Here is a tiny trained network, its code and every weight. The questions are about switching its units off for an input and a target symbol, where a switched-off unit gives its printed mean instead of its output.

import numpy as np


def w(rows, s, z=0):
    codes = np.array(rows[::2]) - 128.0
    scale = np.full(codes.shape[1], s)
    scale[-1] = z or s
    return codes * scale


def norm(h):
    return h / np.sqrt((h * h).mean(-1, keepdims=True) + 1e-5)


def f(y):
    return y / 2 * (1 + np.tanh(0.7978845608 * (y + 0.044715 * y**3)))


def softmax(a):
    e = np.exp(a - a.max(-1, keepdims=True))
    return e / e.sum(-1, keepdims=True)


def log_softmax(a):
    a = a - a.max(-1, keepdims=True)
    return a - np.log(np.exp(a).sum(-1, keepdims=True))


def net(x, mask):
    ids = ['αβγεηθλπστφψ'.index(c) for c in x.split()]
    T = len(ids)
    res = E[ids] + P[:T]
    r = norm(res)
    for j in range(2):
        rows = slice(3 * j, 3 * j + 3)
        q, k, v = (r @ M[0][rows].T for M in (Q, K, V))
        z = softmax(np.where(np.tri(T) > 0, q @ k.T / 3**0.5, -1e9)) @ v
        o = O[0][rows]
        res = res + np.where(mask[j], z, o[:, -1]) @ o[:, :-1]
    y = f(norm(res) @ A[0][:, :-1].T + A[0][:, -1])
    res = res + np.where(mask[2:10], y, B[0][:, -1]) @ B[0][:, :-1]
    return log_softmax(norm(res)[-1] @ U[:, :-1].T + U[:, -1])


Q, K, V, O, A, B = {}, {}, {}, {}, {}, {}
E = w([
[138,105,155,160],'α',
[143,116,152,157],'β',
[152,132,138,161],'γ',
[154,132,144,163],'ε',
[167,143,147,166],'η',
[6,68,201,37],'θ',
[98,97,183,98],'λ',
[164,169,110,164],'π',
[143,155,136,149],'σ',
[79,107,129,58],'τ',
[150,134,112,84],'φ',
[57,139,82,116],'ψ',
],0.02)
P = w([
[129,2,78,82],'0',
[85,120,189,164],'1',
[92,155,198,161],'2',
[105,174,204,143],'3',
[119,197,203,124],'4',
[131,223,206,106],'5',
[139,242,201,85],'6',
[138,247,195,73],'7',
[145,251,189,55],'8',
],0.0066)
Q[0] = w([
[182,142,218,102],'h0',
[134,190,92,40],'h0',
[167,104,89,65],'h0',
[67,213,242,123],'h1',
[108,225,217,142],'h1',
[107,245,204,113],'h1',
],0.011)
K[0] = w([
[226,123,103,43],'h0',
[91,130,59,90],'h0',
[137,153,107,176],'h0',
[159,221,101,43],'h1',
[138,178,186,51],'h1',
[103,252,91,50],'h1',
],0.012)
V[0] = w([
[179,123,218,76],'h0',
[97,55,173,181],'h0',
[132,108,100,108],'h0',
[254,122,134,141],'h1',
[165,105,212,162],'h1',
[113,81,216,64],'h1',
],0.012)
O[0] = w([
[201,116,195,144,254],'h0',
[133,225,42,128,212],'h0',
[38,178,165,189,111],'h0',
[227,84,91,154,140],'h1',
[214,3,100,76,196],'h1',
[248,81,139,2,223],'h1',
],0.0081,0.0044)
A[0] = w([
[94,94,55,152,172],'n0',
[197,75,55,82,203],'n1',
[75,169,77,47,3],'n2',
[58,237,203,150,163],'n3',
[185,124,156,153,241],'n4',
[203,251,78,109,66],'n5',
[116,78,162,72,159],'n6',
[98,111,174,62,79],'n7',
],0.012,0.004)
B[0] = w([
[139,119,228,86,130],'n0',
[80,166,105,78,232],'n1',
[193,152,137,155,143],'n2',
[182,206,10,134,201],'n3',
[74,93,164,195,254],'n4',
[103,86,179,131,187],'n5',
[134,143,150,230,189],'n6',
[146,121,151,200,174],'n7',
],0.012,0.008)
U = w([
[122,125,128,92,170],'α',
[155,119,116,73,171],'β',
[107,101,102,103,198],'γ',
[152,102,104,114,145],'ε',
[237,67,83,163,93],'η',
[68,162,198,62,147],'θ',
[194,130,177,39,93],'λ',
[84,138,98,250,105],'π',
[16,83,136,157,155],'σ',
[216,222,170,126,6],'τ',
[157,126,153,132,81],'φ',
[68,193,86,126,253],'ψ',
],0.015,0.0061)

Each question gives the input, a string of symbols that net reads in full, and the target symbol t.
The units are the heads (3 rows each of Q, K, V and O) and the neurons (one row each of A and B). Each row of codes is followed by its name. A weight is (code - 128) times the scale printed after its matrix; where a second scale follows, it is the last column's (O, A, B and U).
mask holds one flag per unit, heads first, then neurons. A switched-off unit (its flag False) gives its mean, the last column of its rows in O or B, instead of its output. The means were averaged over made-up inputs and are rounded, as every weight is.
A unit's drop is (log p(t) with every unit on - log p(t) with that unit switched off) / (log p(t) with every unit on - log p(t) with every unit switched off).
The circuit of an input: a set's keep is (log p(t) with only the set's units on - log p(t) with every unit switched off) / (log p(t) with every unit on - log p(t) with every unit switched off). Starting from all 10 units, units are removed one at a time, each time the one whose removal leaves the highest keep (on an exact tie, the one counted first), for as long as the keep stays at least 0.8.
units of the circuit, in order: the units of the circuit, biggest drop first
most important unit: the unit with the biggest drop
k most important neurons: the k neurons with the biggest drops, biggest first
which heads matter: for each layer, one digit per head in row order, 1 if its drop is at least 0.15 and else 0, layers parted by /
input α λ τ ε π π α β, target π: 2 most important neurons	n4, n0
input φ η α γ η σ, target π: most important unit	h0
input λ σ π η η ψ π β, target ψ: units of the circuit, in order	h1, n3
input η σ α, target σ: which heads matter	10
input α τ η, target τ: which heads matter	01
input θ ψ τ, target ψ: which heads matter	11
input ε θ γ β, target θ: units of the circuit, in order	n3, h1
input ψ β σ η σ η β π τ, target τ: which heads matter	00
input τ α λ, target τ: 2 most important neurons	n4, n3
input α λ η γ, target λ: 2 most important neurons	n1, n3
input α π β η α γ, target η: which heads matter	11
input η η π θ, target π: units of the circuit, in order	n6, n7, n1
input π τ α, target τ: units of the circuit, in order	h1, n3
input α η η γ π η α π η, target π: which heads matter	01
input ε α θ β η η λ λ θ, target λ: most important neuron	n4
input α π φ π η η θ ψ, target τ: which heads matter	00
input α ε β γ γ α β λ η, target λ: units of the circuit, in order	h1, n1, n3
input θ ε η, target θ: 2 most important neurons	n3, n1
input ψ λ π σ α, target σ: 3 most important neurons	n3, n4, n6
input π ψ γ, target ψ: most important unit	h1
input α θ β, target θ: 2 most important neurons	n3, n5
input π θ α θ λ α, target λ: which heads matter	01
input β β α α σ, target σ: which heads matter	01
input η α β, target η: which heads matter	01
input ε γ λ σ θ σ η σ ε, target σ: which heads matter	00
